Below are the code and all the weights of a small trained network. Each question names an input and a target symbol and asks about switching units off, where a switched-off unit gives its printed mean instead of its output.

import numpy as np


def w(rows, s, z=0):
    codes = np.array(rows[::2]) - 128.0
    scale = np.full(codes.shape[1], s)
    scale[-1] = z or s
    return codes * scale


def f(y):
    return np.maximum(y, 0)


def softmax(a):
    e = np.exp(a - a.max(-1, keepdims=True))
    return e / e.sum(-1, keepdims=True)


def log_softmax(a):
    a = a - a.max(-1, keepdims=True)
    return a - np.log(np.exp(a).sum(-1, keepdims=True))


def net(x, mask):
    ids = ['ΛΩδζξτ'.index(c) for c in x.split()]
    T = len(ids)
    res = E[ids] + P[:T]
    u = 0
    for l in range(2):
        r = res
        for j in range(2):
            rows = slice(4 * j, 4 * j + 4)
            q, k, v = (r @ M[l][rows].T for M in (Q, K, V))
            z = softmax(np.where(np.tri(T) > 0, q @ k.T / 4**0.5, -1e9)) @ v
            o = O[l][rows]
            res = res + np.where(mask[u + j], z, o[:, -1]) @ o[:, :-1]
        u += 2
        y = f(res @ A[l][:, :-1].T + A[l][:, -1])
        res = res + np.where(mask[u : u + 8], y, B[l][:, -1]) @ B[l][:, :-1]
        u += 8
    return log_softmax(res[-1] @ U[:, :-1].T + U[:, -1])


Q, K, V, O, A, B = {}, {}, {}, {}, {}, {}
E = w([
[228,165,83,161,198,164],'Λ',
[43,179,147,81,113,106],'Ω',
[100,129,200,184,138,171],'δ',
[109,64,247,96,92,151],'ζ',
[140,193,79,69,142,90],'ξ',
[197,176,155,163,65,150],'τ',
],0.012)
P = w([
[119,157,112,85,121,239],'0',
[148,111,169,109,178,102],'1',
[150,218,143,102,62,243],'2',
[133,122,155,156,142,46],'3',
[149,215,148,121,62,213],'4',
[125,103,121,192,107,6],'5',
[148,238,136,171,61,185],'6',
],0.012)
Q[0] = w([
[159,235,103,93,53,123],'0.h1',
[150,94,113,163,118,196],'0.h1',
[101,76,118,77,166,110],'0.h1',
[131,71,75,107,247,102],'0.h1',
[86,124,89,131,160,140],'0.h2',
[115,122,104,135,155,142],'0.h2',
[141,147,127,75,118,117],'0.h2',
[149,122,122,142,133,114],'0.h2',
],0.016)
K[0] = w([
[125,115,64,111,79,29],'0.h1',
[164,66,85,225,138,166],'0.h1',
[114,155,130,5,112,198],'0.h1',
[162,190,132,69,173,161],'0.h1',
[120,172,98,71,138,143],'0.h2',
[154,154,104,95,127,152],'0.h2',
[150,118,142,100,137,61],'0.h2',
[140,137,162,128,134,151],'0.h2',
],0.013)
V[0] = w([
[151,180,47,147,131,118],'0.h1',
[115,157,185,183,108,178],'0.h1',
[168,157,109,189,254,194],'0.h1',
[4,151,134,145,201,141],'0.h1',
[153,124,173,157,162,106],'0.h2',
[70,157,72,112,58,129],'0.h2',
[143,123,79,103,163,160],'0.h2',
[111,107,83,72,134,100],'0.h2',
],0.0077)
O[0] = w([
[125,203,173,72,116,121,172],'0.h1',
[163,143,67,203,74,114,167],'0.h1',
[81,225,199,218,123,54,176],'0.h1',
[74,181,61,175,255,156,113],'0.h1',
[110,113,132,179,173,156,161],'0.h2',
[175,138,86,91,38,90,62],'0.h2',
[123,149,166,60,150,79,125],'0.h2',
[115,113,162,119,66,71,4],'0.h2',
],0.0065,0.0016)
A[0] = w([
[206,147,145,120,51,170,157],'0.n1',
[203,138,120,113,132,180,61],'0.n2',
[127,139,194,197,164,1,2],'0.n3',
[79,142,174,113,59,205,115],'0.n4',
[187,140,120,107,182,65,116],'0.n5',
[91,79,57,97,134,210,110],'0.n6',
[125,120,121,125,120,131,102],'0.n7',
[155,175,92,39,120,214,164],'0.n8',
],0.008,0.0066)
B[0] = w([
[144,193,161,192,187,84,228],'0.n1',
[44,125,147,170,59,104,157],'0.n2',
[125,63,53,193,2,232,157],'0.n3',
[193,195,46,171,153,175,202],'0.n4',
[125,104,49,152,153,155,161],'0.n5',
[57,80,141,225,204,201,153],'0.n6',
[125,133,117,142,127,139,128],'0.n7',
[128,144,106,115,94,254,255],'0.n8',
],0.0077,0.0082)
Q[1] = w([
[141,254,6,156,169,94],'1.h1',
[196,178,44,167,154,135],'1.h1',
[116,188,199,124,62,123],'1.h1',
[170,228,5,144,171,179],'1.h1',
[228,169,69,202,205,161],'1.h2',
[90,98,79,75,176,201],'1.h2',
[103,161,75,188,132,214],'1.h2',
[42,126,160,228,135,127],'1.h2',
],0.0085)
K[1] = w([
[124,138,33,116,90,2],'1.h1',
[112,29,59,167,133,43],'1.h1',
[171,132,173,112,177,121],'1.h1',
[116,60,89,147,5,6],'1.h1',
[192,115,12,150,92,40],'1.h2',
[32,105,123,77,204,108],'1.h2',
[68,47,148,150,104,74],'1.h2',
[93,113,147,218,125,151],'1.h2',
],0.009)
V[1] = w([
[71,67,174,190,167,79],'1.h1',
[199,131,236,196,118,105],'1.h1',
[64,254,90,113,104,109],'1.h1',
[54,95,129,147,42,48],'1.h1',
[209,74,165,187,131,137],'1.h2',
[86,160,85,51,119,163],'1.h2',
[165,84,99,184,152,5],'1.h2',
[77,127,120,143,16,149],'1.h2',
],0.0063)
O[1] = w([
[88,99,42,198,112,124,37],'1.h1',
[217,137,77,97,65,63,141],'1.h1',
[54,163,205,131,83,114,237],'1.h1',
[137,131,113,255,93,217,2],'1.h1',
[215,152,127,32,153,74,171],'1.h2',
[115,98,116,215,118,197,102],'1.h2',
[49,143,204,16,155,125,45],'1.h2',
[151,185,89,189,170,141,155],'1.h2',
],0.0064,0.004)
A[1] = w([
[153,23,2,183,26,140,9],'1.n1',
[123,85,104,48,238,62,155],'1.n2',
[139,12,161,18,195,97,68],'1.n3',
[171,178,174,113,196,80,171],'1.n4',
[128,92,62,178,72,195,2],'1.n5',
[49,99,128,193,179,135,214],'1.n6',
[145,112,138,105,162,27,208],'1.n7',
[127,173,60,98,253,114,152],'1.n8',
],0.009,0.0072)
B[1] = w([
[250,113,189,60,161,177,166],'1.n1',
[124,186,210,22,40,128,169],'1.n2',
[154,140,24,183,162,102,149],'1.n3',
[88,68,114,110,74,101,254],'1.n4',
[97,25,168,96,49,106,206],'1.n5',
[148,155,82,77,94,88,224],'1.n6',
[71,160,122,190,187,182,204],'1.n7',
[95,47,181,191,162,93,221],'1.n8',
],0.011,0.0081)
U = w([
[91,103,99,126,77,150,20],'Λ',
[88,116,235,111,119,82,160],'Ω',
[188,159,63,73,102,108,120],'δ',
[126,172,162,115,166,191,71],'ζ',
[124,135,2,196,180,113,255],'ξ',
[159,91,180,102,128,149,54],'τ',
],0.0097,0.008)

Each question gives the input, a string of symbols that net reads in full, and the target symbol t.
The units are the heads (4 rows each of Q, K, V and O) and the neurons (one row each of A and B). Each row of codes is followed by its name. A weight is (code - 128) times the scale printed after its matrix; where a second scale follows, it is the last column's (O, A, B and U).
mask holds one flag per unit, layer by layer, with each layer's heads first. A switched-off unit (its flag False) gives its mean, the last column of its rows in O or B, instead of its output. The means were averaged over made-up inputs and are rounded, as every weight is.
A unit's drop is (log p(t) with every unit on - log p(t) with that unit switched off) / (log p(t) with every unit on - log p(t) with every unit switched off).
The circuit of an input: a set's keep is (log p(t) with only the set's units on - log p(t) with every unit switched off) / (log p(t) with every unit on - log p(t) with every unit switched off). Starting from the 12 units with the biggest drops (on a tie, the unit counted first), units are removed one at a time, each time the one whose removal leaves the highest keep (on an exact tie, the one counted first), for as long as the keep stays at least 0.8.
circuit, biggest first: the units of the circuit, biggest drop first
top k neurons: the k neurons with the biggest drops, biggest first
top k neurons in layer l: the k neurons of layer l with the biggest drops, biggest first
which heads matter: for each layer, one digit per head in row order, 1 if its drop is at least 0.15 and else 0, layers parted by /
input ξ ζ ξ ζ, target ξ: top 2 neurons : 1.n3, 0.n6
input ξ ζ Ω, target τ: top 2 neurons in layer 0 : 0.n8, 0.n4
input Ω Ω ξ ξ ξ ξ, target τ: top 3 neurons in layer 0 : 0.n4, 0.n1, 0.n8
input ζ Λ δ Ω τ, target Λ: circuit, biggest first : 1.n5, 0.n8, 1.h1
input ξ Λ Λ δ ξ Ω Ω, target Λ: circuit, biggest first : 1.n5, 0.h1, 1.h1, 0.n8
input δ τ ξ τ, target ξ: which heads matter : 11 / 10
input ξ τ δ, target δ: circuit, biggest first : 1.h1, 0.h1, 0.n4
input δ ξ Λ δ, target ξ: top 3 neurons : 0.n8, 0.n3, 0.n4
input δ Ω Ω δ ξ ζ τ, target τ: top neuron : 1.n5
input ξ ζ Ω Λ Λ ζ Ω, target τ: circuit, biggest first : 0.h1, 1.h1, 1.n1, 1.n5
input ξ Ω δ δ, target ξ: circuit, biggest first : 0.h1, 1.h1
input ξ ξ Λ δ ξ, target ξ: which heads matter : 10 / 11
input τ ζ Λ τ Λ, target δ: which heads matter : 10 / 10
input Λ Ω ξ δ ξ ξ, target δ: top 3 neurons in layer 0 : 0.n1, 0.n4, 0.n8
input Λ ξ τ, target ζ: which heads matter : 00 / 00
input Ω ξ ξ δ Λ Ω, target ξ: top 3 neurons : 0.n4, 0.n6, 0.n8
input Ω ξ τ ξ δ, target ζ: which heads matter : 10 / 00
input δ Ω δ ξ Λ Ω τ, target Λ: circuit, biggest first : 1.n5, 1.h1, 0.n8
input τ δ Ω ζ ζ, target τ: circuit, biggest first : 0.h1, 1.h1, 0.n4, 1.n1
input Λ Ω ξ ξ ξ Λ ξ, target Ω: circuit, biggest first : 1.h2, 1.n8, 0.n3
input ζ Λ δ, target Ω: top 3 neurons : 1.n4, 0.n8, 1.n8
input τ ζ Λ Ω ξ ζ, target ξ: which heads matter : 00 / 10
input ξ Λ δ, target Ω: top neuron : 1.n4
input ξ Λ τ Ω τ Ω, target ξ: top 2 neurons : 0.n2, 0.n8
input τ τ ξ ζ τ, target τ: top neuron in layer 0 : 0.n6
